Below is a small trained network, with its code and all its weights. Each question gives an input and a class and asks what happens when units are switched off, that is, made to give their printed mean instead of their output.

import numpy as np


def w(rows, s, z=0):
    codes = np.array(rows[::2]) - 128.0
    scale = np.full(codes.shape[1], s)
    scale[-1] = z or s
    return codes * scale


def norm(h):
    return h / np.sqrt((h * h).mean(-1, keepdims=True) + 1e-5)


def f(y):
    return y / 2 * (1 + np.tanh(0.7978845608 * (y + 0.044715 * y**3)))


def log_softmax(a):
    a = a - a.max(-1, keepdims=True)
    return a - np.log(np.exp(a).sum(-1, keepdims=True))


def net(x, mask):
    res = np.array(x, float).reshape(1, 7) / 4 @ E
    u = 0
    for l in range(2):
        y = f(norm(res) @ A[l][:, :-1].T + A[l][:, -1])
        res = res + np.where(mask[u : u + 16], y, B[l][:, -1]) @ B[l][:, :-1]
        u += 16
    return log_softmax(norm(res)[-1] @ U[:, :-1].T + U[:, -1])


A, B = {}, {}
E = w([
[141,127,87,124,120,117,97,118],'x0',
[138,106,171,171,143,118,103,95],'x1',
[162,80,138,145,53,60,173,89],'x2',
[178,128,143,192,1,148,137,159],'x3',
[153,76,190,179,103,140,123,90],'x4',
[68,132,166,178,181,101,189,153],'x5',
[146,82,176,53,103,197,161,105],'x6',
],0.0051)
A[0] = w([
[137,109,234,100,100,203,104,132,15],'L0N1',
[114,113,134,146,254,74,58,101,38],'L0N2',
[146,173,93,101,103,143,108,108,91],'L0N3',
[123,93,133,137,115,87,136,135,120],'L0N4',
[115,154,100,101,184,151,141,169,114],'L0N5',
[120,105,134,98,121,179,135,102,22],'L0N6',
[117,134,134,183,79,77,122,146,31],'L0N7',
[158,137,64,107,104,156,97,103,27],'L0N8',
[138,106,155,121,78,71,169,104,7],'L0N9',
[118,169,102,135,173,63,102,144,71],'L0N10',
[121,120,88,164,119,113,122,146,75],'L0N11',
[133,131,46,66,103,144,28,132,53],'L0N12',
[109,111,151,160,130,126,170,113,26],'L0N13',
[152,86,147,138,109,113,126,110,111],'L0N14',
[113,150,92,203,101,103,102,112,33],'L0N15',
[159,128,158,101,70,92,194,116,23],'L0N16',
],0.0087,0.0019)
B[0] = w([
[202,115,205,118,99,254,145,103,213],'L0N1',
[89,168,184,245,254,160,40,110,253],'L0N2',
[149,61,112,73,183,113,120,108,154],'L0N3',
[142,93,101,180,60,103,127,106,141],'L0N4',
[83,81,50,176,148,128,211,79,211],'L0N5',
[162,166,165,162,87,148,122,192,148],'L0N6',
[204,104,143,163,181,69,182,170,165],'L0N7',
[138,83,137,73,200,148,93,181,157],'L0N8',
[58,86,127,150,100,45,116,51,170],'L0N9',
[97,117,192,120,125,224,116,123,201],'L0N10',
[179,154,138,108,129,152,144,94,138],'L0N11',
[155,29,76,86,103,90,43,181,214],'L0N12',
[190,108,94,85,108,111,79,75,141],'L0N13',
[31,132,162,67,110,100,179,156,156],'L0N14',
[219,162,127,136,169,156,156,170,165],'L0N15',
[58,86,155,112,193,70,85,54,179],'L0N16',
],0.0087,0.0051)
A[1] = w([
[159,58,115,112,54,115,182,149,158],'L1N1',
[91,113,76,146,167,41,107,187,154],'L1N2',
[248,218,123,185,110,52,149,185,7],'L1N3',
[179,96,148,170,132,105,93,88,121],'L1N4',
[120,149,181,187,121,124,179,84,112],'L1N5',
[182,135,132,99,182,195,126,200,135],'L1N6',
[153,94,58,93,140,118,109,134,118],'L1N7',
[70,189,37,97,105,164,188,114,54],'L1N8',
[43,147,20,105,93,167,218,168,24],'L1N9',
[103,177,151,120,84,104,112,139,142],'L1N10',
[156,111,36,11,106,106,2,204,37],'L1N11',
[167,187,219,76,43,228,142,105,27],'L1N12',
[126,201,168,114,87,45,118,75,51],'L1N13',
[91,86,127,84,160,171,115,89,108],'L1N14',
[65,104,111,114,83,186,21,114,68],'L1N15',
[112,81,100,64,108,131,64,148,78],'L1N16',
],0.0077,0.0019)
B[1] = w([
[88,182,154,165,213,123,79,132,204],'L1N1',
[145,153,211,116,82,180,136,127,191],'L1N2',
[241,182,92,144,164,128,228,199,175],'L1N3',
[70,169,81,59,98,140,206,124,184],'L1N4',
[150,137,82,66,120,105,100,168,205],'L1N5',
[65,114,128,111,79,24,109,60,231],'L1N6',
[113,128,111,125,111,157,108,116,166],'L1N7',
[100,54,114,91,114,148,114,206,139],'L1N8',
[69,62,80,85,107,141,192,193,159],'L1N9',
[156,53,90,120,196,113,155,83,110],'L1N10',
[150,186,5,69,88,126,26,72,253],'L1N11',
[198,84,187,112,103,235,149,113,216],'L1N12',
[151,67,136,148,82,71,113,150,145],'L1N13',
[166,155,112,194,80,135,109,202,203],'L1N14',
[142,200,129,123,139,121,236,120,184],'L1N15',
[185,140,76,130,131,136,110,130,183],'L1N16',
],0.012,0.0048)
U = w([
[86,64,209,135,90,4,135,50,75],'0',
[181,170,28,64,95,145,7,77,181],'1',
[50,179,178,218,243,162,69,95,210],'2',
[44,55,94,103,121,180,172,200,9],'3',
[204,84,241,96,73,254,144,83,161],'4',
[244,184,128,150,143,80,216,165,102],'5',
],0.0087,0.0016)

Each question gives the input, the list of numbers given to net, and the class t.
The units are the neurons (one row each of A and B). Each row of codes is followed by its name. A weight is (code - 128) times the scale printed after its matrix; where a second scale follows, it is the last column's (A, B and U).
mask holds one flag per neuron, layer by layer. A switched-off neuron (its flag False) gives its mean, the last column of its row in B, instead of its output. The means were averaged over made-up inputs and are rounded, as every weight is.
A unit's drop is (log p(t) with every unit on - log p(t) with that unit switched off) / (log p(t) with every unit on - log p(t) with every unit switched off).
The circuit of an input: a set's keep is (log p(t) with only the set's units on - log p(t) with every unit switched off) / (log p(t) with every unit on - log p(t) with every unit switched off). Starting from the 12 units with the biggest drops (on a tie, the unit counted first), units are removed one at a time, each time the one whose removal leaves the highest keep (on an exact tie, the one counted first), for as long as the keep stays at least 0.8.
units of the circuit, in order: the units of the circuit, biggest drop first
unit that matters most: the unit with the biggest drop
top k neurons: the k neurons with the biggest drops, biggest first
k most important neurons of layer l: the k neurons of layer l with the biggest drops, biggest first
drop when u is switched off: that unit's drop, to one decimal
input [7,7,-7,4,2,-3,5], class 4: units of the circuit, in order	[L0N1]
input [6,7,-5,6,-7,8,5], class 3: units of the circuit, in order	[L0N5 L0N2 L1N9]
input [0,1,-5,-6,-3,0,7], class 2: units of the circuit, in order	[L1N11 L1N12]
input [-2,6,7,4,7,-4,-6], class 5: top 3 neurons	[L0N7 L0N15 L1N3]
input [4,7,7,8,5,-5,-2], class 0: 3 most important neurons of layer 0	[L0N9 L0N16 L0N14]
input [-7,2,6,-8,-1,-5,3], class 0: top 2 neurons	[L1N11 L0N10]
input [2,3,-1,-6,-8,2,8], class 3: 2 most important neurons of layer 0	[L0N5 L0N16]
input [0,0,-7,-6,-7,3,7], class 3: units of the circuit, in order	[L0N5 L1N9]
input [-2,7,8,8,-4,-2,1], class 0: units of the circuit, in order	[L0N16 L0N9]
input [7,8,6,6,-7,-4,-6], class 5: top 2 neurons	[L1N3 L0N7]
input [-3,-2,2,3,1,6,4], class 0: top 3 neurons	[L0N16 L0N9 L0N10]
input [7,2,2,-6,7,-5,6], class 4: top 2 neurons	[L0N1 L1N12]
input [-8,1,7,-8,0,8,6], class 0: 2 most important neurons of layer 0	[L0N13 L0N10]
input [2,-3,3,5,0,7,6], class 0: units of the circuit, in order	[L0N16]
input [2,4,-2,-2,-8,-1,-2], class 2: 3 most important neurons of layer 0	[L0N2 L0N5 L0N10]
input [-5,2,6,0,3,8,7], class 0: top 3 neurons	[L0N9 L0N16 L0N10]
input [-1,-5,0,-1,-1,3,-8], class 2: 2 most important neurons of layer 0	[L0N10 L0N2]
input [5,2,8,4,7,7,-6], class 5: top 3 neurons	[L0N7 L1N3 L0N15]
input [0,2,4,4,5,5,-3], class 5: 2 most important neurons of layer 1	[L1N3 L1N6]
input [-6,6,3,6,-5,-6,-4], class 5: unit that matters most	L0N7
input [6,-8,7,-8,4,0,-3], class 2: drop when L0N2 is switched off	0.3
input [-4,-7,-2,-1,-6,1,-3], class 3: drop when L0N5 is switched off	0.1
input [-1,-6,8,3,7,-5,-4], class 0: drop when L0N16 is switched off	0.2
input [0,-7,-6,-5,-3,7,6], class 3: drop when L1N8 is switched off	0.0
